Below are the code and all the weights of a small trained network. Each question names an input and a class and asks about switching units off, where a switched-off unit gives its printed mean instead of its output.

import numpy as np


def w(rows, s, z=0):
    codes = np.array(rows[::2]) - 128.0
    scale = np.full(codes.shape[1], s)
    scale[-1] = z or s
    return codes * scale


def norm(h):
    return h / np.sqrt((h * h).mean(-1, keepdims=True) + 1e-5)


def f(y):
    return y / 2 * (1 + np.tanh(0.7978845608 * (y + 0.044715 * y**3)))


def log_softmax(a):
    a = a - a.max(-1, keepdims=True)
    return a - np.log(np.exp(a).sum(-1, keepdims=True))


def net(x, mask):
    res = np.array(x, float).reshape(1, 3) / 4 @ E
    u = 0
    for l in range(3):
        y = f(norm(res) @ A[l][:, :-1].T + A[l][:, -1])
        res = res + np.where(mask[u : u + 6], y, B[l][:, -1]) @ B[l][:, :-1]
        u += 6
    return log_softmax(norm(res)[-1] @ U[:, :-1].T + U[:, -1])


A, B = {}, {}
E = w([
[216,86,132,139,253],'x0',
[14,52,169,89,172],'x1',
[143,113,95,15,90],'x2',
],0.0021)
A[0] = w([
[108,121,117,52,91,79],'0.n1',
[197,122,85,59,97,83],'0.n2',
[99,7,144,123,197,48],'0.n3',
[124,133,95,2,105,201],'0.n4',
[135,202,71,170,21,204],'0.n5',
[148,100,79,84,182,3],'0.n6',
],0.0063,0.0019)
B[0] = w([
[119,75,146,155,147,166],'0.n1',
[71,207,145,63,225,165],'0.n2',
[71,151,157,231,64,216],'0.n3',
[85,74,81,139,99,227],'0.n4',
[77,117,183,209,143,252],'0.n5',
[102,254,177,138,99,132],'0.n6',
],0.0049,0.0034)
A[1] = w([
[146,105,177,163,27,9],'1.n1',
[133,216,100,1,135,90],'1.n2',
[122,104,83,76,129,65],'1.n3',
[36,144,182,175,136,118],'1.n4',
[17,162,153,138,103,92],'1.n5',
[132,64,114,86,123,122],'1.n6',
],0.0056,0.0014)
B[1] = w([
[115,121,175,151,161,151],'1.n1',
[96,180,188,164,128,134],'1.n2',
[99,145,172,157,126,114],'1.n3',
[94,174,118,1,157,255],'1.n4',
[208,158,57,97,139,231],'1.n5',
[87,121,138,159,139,123],'1.n6',
],0.0065,0.0049)
A[2] = w([
[216,142,141,116,174,192],'2.n1',
[112,180,255,103,146,106],'2.n2',
[160,103,116,179,118,33],'2.n3',
[104,101,184,119,204,153],'2.n4',
[122,131,142,161,152,74],'2.n5',
[86,94,113,108,125,252],'2.n6',
],0.0077,0.0019)
B[2] = w([
[74,14,116,108,79,205],'2.n1',
[144,92,185,233,126,248],'2.n2',
[108,145,53,82,46,104],'2.n3',
[157,190,159,155,124,189],'2.n4',
[107,184,178,24,115,121],'2.n5',
[254,141,154,197,97,252],'2.n6',
],0.0047,0.0028)
U = w([
[110,164,192,177,157,206],'0',
[137,191,43,28,148,1],'1',
[120,1,80,123,62,226],'2',
],0.0097,0.00069)

Each question gives the input, the list of numbers given to net, and the class t.
The units are the neurons (one row each of A and B). Each row of codes is followed by its name. A weight is (code - 128) times the scale printed after its matrix; where a second scale follows, it is the last column's (A, B and U).
mask holds one flag per neuron, layer by layer. A switched-off neuron (its flag False) gives its mean, the last column of its row in B, instead of its output. The means were averaged over made-up inputs and are rounded, as every weight is.
A unit's drop is (log p(t) with every unit on - log p(t) with that unit switched off) / (log p(t) with every unit on - log p(t) with every unit switched off).
The circuit of an input: a set's keep is (log p(t) with only the set's units on - log p(t) with every unit switched off) / (log p(t) with every unit on - log p(t) with every unit switched off). Starting from the 12 units with the biggest drops (on a tie, the unit counted first), units are removed one at a time, each time the one whose removal leaves the highest keep (on an exact tie, the one counted first), for as long as the keep stays at least 0.8.
units of the circuit, in order: the units of the circuit, biggest drop first
unit that matters most: the unit with the biggest drop
top k neurons: the k neurons with the biggest drops, biggest first
k most important neurons of layer l: the k neurons of layer l with the biggest drops, biggest first
drop when u is switched off: that unit's drop, to one decimal
input [4,0,5], class 0: top 2 neurons	[0.n2; 1.n2]
input [-4,-6,0], class 0: top 4 neurons	[0.n5; 2.n2; 0.n4; 1.n1]
input [-6,-6,0], class 0: units of the circuit, in order	[0.n5]
input [-1,7,-5], class 1: units of the circuit, in order	[0.n5; 1.n5]
input [3,0,-7], class 2: units of the circuit, in order	[2.n1; 0.n5]
input [-1,7,-8], class 1: 2 most important neurons of layer 1	[1.n5; 1.n4]
input [-6,1,-8], class 1: top 2 neurons	[1.n5; 0.n3]
input [7,-8,8], class 0: top 2 neurons	[0.n2; 1.n2]
input [2,-8,-7], class 2: units of the circuit, in order	[2.n1; 0.n3]
input [2,-5,1], class 0: top 2 neurons	[0.n2; 1.n5]
input [0,2,3], class 2: top 2 neurons	[0.n4; 0.n5]
input [1,-6,5], class 0: top 2 neurons	[0.n2; 0.n3]
input [8,-6,-3], class 2: top 2 neurons	[2.n1; 1.n4]
input [-5,2,-4], class 1: units of the circuit, in order	[1.n5]
input [0,5,-8], class 1: top 3 neurons	[0.n5; 0.n1; 1.n5]
input [7,0,-6], class 2: top 3 neurons	[2.n1; 0.n5; 0.n2]
input [1,-4,-1], class 2: 4 most important neurons of layer 0	[0.n3; 0.n4; 0.n1; 0.n6]
input [-1,5,-7], class 1: top 3 neurons	[0.n5; 1.n5; 0.n1]
input [8,-4,3], class 0: top 2 neurons	[1.n2; 0.n2]
input [6,-3,7], class 0: unit that matters most	1.n2
input [1,-1,8], class 0: 3 most important neurons of layer 0	[0.n2; 0.n3; 0.n5]
input [7,-1,-7], class 2: 2 most important neurons of layer 2	[2.n1; 2.n3]
input [0,5,-2], class 1: drop when 1.n5 is switched off	1.2
